Here is a tiny trained network, its code and every weight. The questions are about switching its units off for an input and a target symbol, where a switched-off unit gives its printed mean instead of its output.

import numpy as np


def w(rows, s, z=0):
    codes = np.array(rows[::2]) - 128.0
    scale = np.full(codes.shape[1], s)
    scale[-1] = z or s
    return codes * scale


def f(y):
    return y / 2 * (1 + np.tanh(0.7978845608 * (y + 0.044715 * y**3)))


def softmax(a):
    e = np.exp(a - a.max(-1, keepdims=True))
    return e / e.sum(-1, keepdims=True)


def log_softmax(a):
    a = a - a.max(-1, keepdims=True)
    return a - np.log(np.exp(a).sum(-1, keepdims=True))


def net(x, mask):
    ids = ['αζθλμξπστφψω'.index(c) for c in x.split()]
    T = len(ids)
    res = E[ids] + P[:T]
    r = res
    for j in range(3):
        rows = slice(2 * j, 2 * j + 2)
        q, k, v = (r @ M[0][rows].T for M in (Q, K, V))
        z = softmax(np.where(np.tri(T) > 0, q @ k.T / 2**0.5, -1e9)) @ v
        o = O[0][rows]
        res = res + np.where(mask[j], z, o[:, -1]) @ o[:, :-1]
    y = f(res @ A[0][:, :-1].T + A[0][:, -1])
    res = res + np.where(mask[3:11], y, B[0][:, -1]) @ B[0][:, :-1]
    return log_softmax(res[-1] @ U[:, :-1].T + U[:, -1])


Q, K, V, O, A, B = {}, {}, {}, {}, {}, {}
E = w([
[197,107,74,176,77],'α',
[207,96,66,147,71],'ζ',
[181,5,169,144,75],'θ',
[177,138,172,140,199],'λ',
[141,46,21,92,93],'μ',
[88,46,40,113,159],'ξ',
[108,36,185,105,126],'π',
[108,88,139,196,207],'σ',
[120,92,131,105,187],'τ',
[15,128,176,85,117],'φ',
[96,82,117,190,69],'ψ',
[174,114,153,99,198],'ω',
],0.016)
P = w([
[151,118,86,105,254],'0',
[165,82,123,124,240],'1',
[162,77,143,142,202],'2',
[148,80,143,152,171],'3',
[142,80,148,157,146],'4',
[131,79,147,158,126],'5',
[126,76,152,165,107],'6',
[114,79,148,161,95],'7',
[106,78,147,161,78],'8',
[96,79,142,155,64],'9',
],0.0073)
Q[0] = w([
[98,151,45,191,117],'H0',
[227,50,42,143,90],'H0',
[169,96,5,61,111],'H1',
[86,170,175,27,165],'H1',
[135,159,195,81,117],'H2',
[198,136,141,89,87],'H2',
],0.024)
K[0] = w([
[79,98,108,182,130],'H0',
[41,22,122,104,47],'H0',
[101,21,51,68,90],'H1',
[170,254,174,24,172],'H1',
[173,163,152,99,141],'H2',
[158,104,134,95,107],'H2',
],0.023)
V[0] = w([
[76,196,252,57,100],'H0',
[48,159,189,246,185],'H0',
[157,215,102,250,108],'H1',
[154,78,100,144,92],'H1',
[51,86,71,186,112],'H2',
[193,62,150,106,105],'H2',
],0.014)
O[0] = w([
[104,65,35,56,133,3],'H0',
[7,106,68,200,117,169],'H0',
[170,190,114,144,148,100],'H1',
[185,124,121,96,106,157],'H1',
[144,126,143,112,169,184],'H2',
[99,101,81,192,151,168],'H2',
],0.013,0.014)
A[0] = w([
[113,140,156,134,137,254],'N0',
[123,143,137,148,135,98],'N1',
[137,158,99,95,254,98],'N2',
[121,191,90,163,54,123],'N3',
[86,245,89,114,113,99],'N4',
[97,145,152,137,137,56],'N5',
[135,184,95,149,47,130],'N6',
[103,165,142,99,122,155],'N7',
],0.028,0.0069)
B[0] = w([
[40,143,100,126,103,250],'N0',
[115,100,132,69,160,209],'N1',
[142,70,235,52,52,140],'N2',
[165,254,117,181,64,167],'N3',
[82,30,191,84,122,133],'N4',
[229,107,126,126,138,211],'N5',
[130,36,113,66,203,145],'N6',
[176,123,82,106,101,128],'N7',
],0.023)
U = w([
[142,188,123,72,147,37],'α',
[168,109,152,131,191,7],'ζ',
[196,57,182,254,152,98],'θ',
[64,122,96,208,249,252],'λ',
[180,178,217,148,91,88],'μ',
[55,77,192,150,151,184],'ξ',
[184,86,79,167,124,187],'π',
[148,135,140,147,108,5],'σ',
[148,134,136,151,103,35],'τ',
[142,113,55,102,37,131],'φ',
[115,203,120,251,95,249],'ψ',
[146,138,133,136,108,39],'ω',
],0.0081,0.0036)

Each question gives the input, a string of symbols that net reads in full, and the target symbol t.
The units are the heads (2 rows each of Q, K, V and O) and the neurons (one row each of A and B). Each row of codes is followed by its name. A weight is (code - 128) times the scale printed after its matrix; where a second scale follows, it is the last column's (O, A, B and U).
mask holds one flag per unit, heads first, then neurons. A switched-off unit (its flag False) gives its mean, the last column of its rows in O or B, instead of its output. The means were averaged over made-up inputs and are rounded, as every weight is.
A unit's drop is (log p(t) with every unit on - log p(t) with that unit switched off) / (log p(t) with every unit on - log p(t) with every unit switched off).
The circuit of an input: a set's keep is (log p(t) with only the set's units on - log p(t) with every unit switched off) / (log p(t) with every unit on - log p(t) with every unit switched off). Starting from all 11 units, units are removed one at a time, each time the one whose removal leaves the highest keep (on an exact tie, the one counted first), for as long as the keep stays at least 0.8.
units of the circuit, in order: the units of the circuit, biggest drop first
top k neurons: the k neurons with the biggest drops, biggest first
heads that matter: for each layer, one digit per head in row order, 1 if its drop is at least 0.15 and else 0, layers parted by /
input σ σ ψ σ θ ω π ζ, target π: heads that matter : 111
input τ λ ψ σ π ψ α ω ξ ω, target λ: heads that matter : 011
input α ψ σ θ α ψ σ ω, target ξ: top 3 neurons : [N5 N3 N2]
input λ λ α ξ, target ξ: heads that matter : 100
input ψ σ π ξ α τ ζ, target ξ: heads that matter : 110
input ψ ψ α σ, target ξ: units of the circuit, in order : [N2 N3]
input σ σ ξ λ σ λ σ τ α, target ξ: heads that matter : 111
input σ σ ω ψ σ τ σ σ σ τ, target λ: units of the circuit, in order : [N2 H0]
input α φ ζ, target φ: top neuron : [N5]
input π σ ω ψ τ, target ξ: units of the circuit, in order : [H0 N5 N2]
input λ τ θ ψ λ ω φ σ ψ σ, target λ: top 2 neurons : [N3 N2]
input α ξ ζ, target ξ: units of the circuit, in order : [N5 H1]
input ξ π σ φ μ σ π σ σ α, target π: heads that matter : 100
input π ξ λ λ ω ω ψ σ, target ξ: heads that matter : 011
input ω λ ψ ψ, target ψ: heads that matter : 100
input ψ θ ω λ σ π ω τ ω φ, target φ: heads that matter : 000
input σ λ τ, target ξ: heads that matter : 000
input μ λ π π, target λ: heads that matter : 010
input σ λ σ α φ τ σ φ τ, target λ: heads that matter : 110
input θ μ ω σ ξ α λ λ ω, target λ: heads that matter : 001
input σ ω λ ψ ω α, target ψ: heads that matter : 100
input σ θ λ σ λ σ ζ α, target θ: top 2 neurons : [N0 N1]
input σ α φ ω α σ μ λ λ, target λ: top 3 neurons : [N3 N5 N2]
input π α ψ π, target λ: units of the circuit, in order : [N2 H2]
input τ ψ α φ θ α μ ψ λ, target ξ: top 3 neurons : [N3 N2 N5]
input ψ σ ξ, target ξ: top 3 neurons : [N3 N0 N5]
input λ φ λ μ θ σ λ, target ψ: units of the circuit, in order : [H2 H1 N3]
